Below is a small trained network, with its code and all its weights. Each question gives an input and a class and asks what happens when units are switched off, that is, made to give their printed mean instead of their output.

import numpy as np


def w(rows, s, z=0):
    codes = np.array(rows[::2]) - 128.0
    scale = np.full(codes.shape[1], s)
    scale[-1] = z or s
    return codes * scale


def f(y):
    return y / 2 * (1 + np.tanh(0.7978845608 * (y + 0.044715 * y**3)))


def log_softmax(a):
    a = a - a.max(-1, keepdims=True)
    return a - np.log(np.exp(a).sum(-1, keepdims=True))


def net(x, mask):
    res = np.array(x, float).reshape(1, 6) / 4 @ E
    y = f(res @ A[0][:, :-1].T + A[0][:, -1])
    res = res + np.where(mask, y, B[0][:, -1]) @ B[0][:, :-1]
    return log_softmax(res[-1] @ U[:, :-1].T + U[:, -1])


A, B = {}, {}
E = w([
[116,170,87,119,106],'x0',
[96,56,132,2,68],'x1',
[113,125,135,128,134],'x2',
[200,135,242,120,85],'x3',
[131,127,140,125,138],'x4',
[203,79,186,145,129],'x5',
],0.0067)
A[0] = w([
[162,254,153,172,142,138],'n0',
[192,12,173,202,192,252],'n1',
[60,130,137,120,127,252],'n2',
[181,191,107,112,189,154],'n3',
[149,172,144,175,109,42],'n4',
[96,87,111,6,49,132],'n5',
[30,156,60,114,160,93],'n6',
[69,96,159,81,48,121],'n7',
[53,182,75,157,155,228],'n8',
[126,110,140,31,64,119],'n9',
[188,136,186,136,98,121],'n10',
],0.0086,0.0031)
B[0] = w([
[67,46,67,181,142,208],'n0',
[83,152,66,128,16,249],'n1',
[86,176,155,134,22,191],'n2',
[53,98,141,139,119,160],'n3',
[156,35,42,161,203,136],'n4',
[74,95,93,219,123,254],'n5',
[77,166,104,83,108,216],'n6',
[66,120,96,198,147,193],'n7',
[109,112,46,119,58,241],'n8',
[48,81,57,214,162,208],'n9',
[46,161,2,89,149,182],'n10',
],0.0061,0.0053)
U = w([
[112,111,100,121,121,252],'0',
[115,120,68,64,142,249],'1',
[106,175,117,84,75,221],'2',
[88,13,87,219,215,33],'3',
[130,164,121,72,100,195],'4',
[134,147,137,98,51,91],'5',
[213,195,162,25,255,4],'6',
],0.0049,0.0031)

Each question gives the input, the list of numbers given to net, and the class t.
The units are the neurons (one row each of A and B). Each row of codes is followed by its name. A weight is (code - 128) times the scale printed after its matrix; where a second scale follows, it is the last column's (A, B and U).
mask holds one flag per neuron, in row order. A switched-off neuron (its flag False) gives its mean, the last column of its row in B, instead of its output. The means were averaged over made-up inputs and are rounded, as every weight is.
A unit's drop is (log p(t) with every unit on - log p(t) with that unit switched off) / (log p(t) with every unit on - log p(t) with every unit switched off).
The circuit of an input: a set's keep is (log p(t) with only the set's units on - log p(t) with every unit switched off) / (log p(t) with every unit on - log p(t) with every unit switched off). Starting from all 11 units, units are removed one at a time, each time the one whose removal leaves the highest keep (on an exact tie, the one counted first), for as long as the keep stays at least 0.8.
circuit, biggest first: the units of the circuit, biggest drop first
most important unit: the unit with the biggest drop
k most important neurons: the k neurons with the biggest drops, biggest first
drop of u: that unit's drop, to one decimal
input [-8,8,7,5,-4,6], class 3: most important unit : n9
input [-4,8,-2,7,-7,6], class 3: circuit, biggest first : (n9, n5)
input [-5,7,-4,5,5,3], class 3: 3 most important neurons : (n9, n5, n7)
input [4,8,-5,-4,3,-1], class 3: circuit, biggest first : (n5, n9)
input [3,6,-5,-3,6,2], class 3: circuit, biggest first : (n5, n9)
input [-5,8,-6,5,7,1], class 3: circuit, biggest first : (n9, n5)
input [1,-8,-1,5,-3,-7], class 3: 2 most important neurons : (n0, n4)
input [-5,7,2,1,-5,0], class 3: drop of n5 : 0.3
input [2,8,3,-1,0,3], class 3: drop of n9 : 0.3
input [1,8,6,-1,3,-4], class 3: drop of n5 : 0.5
input [4,7,-6,4,-6,6], class 3: drop of n5 : 0.3
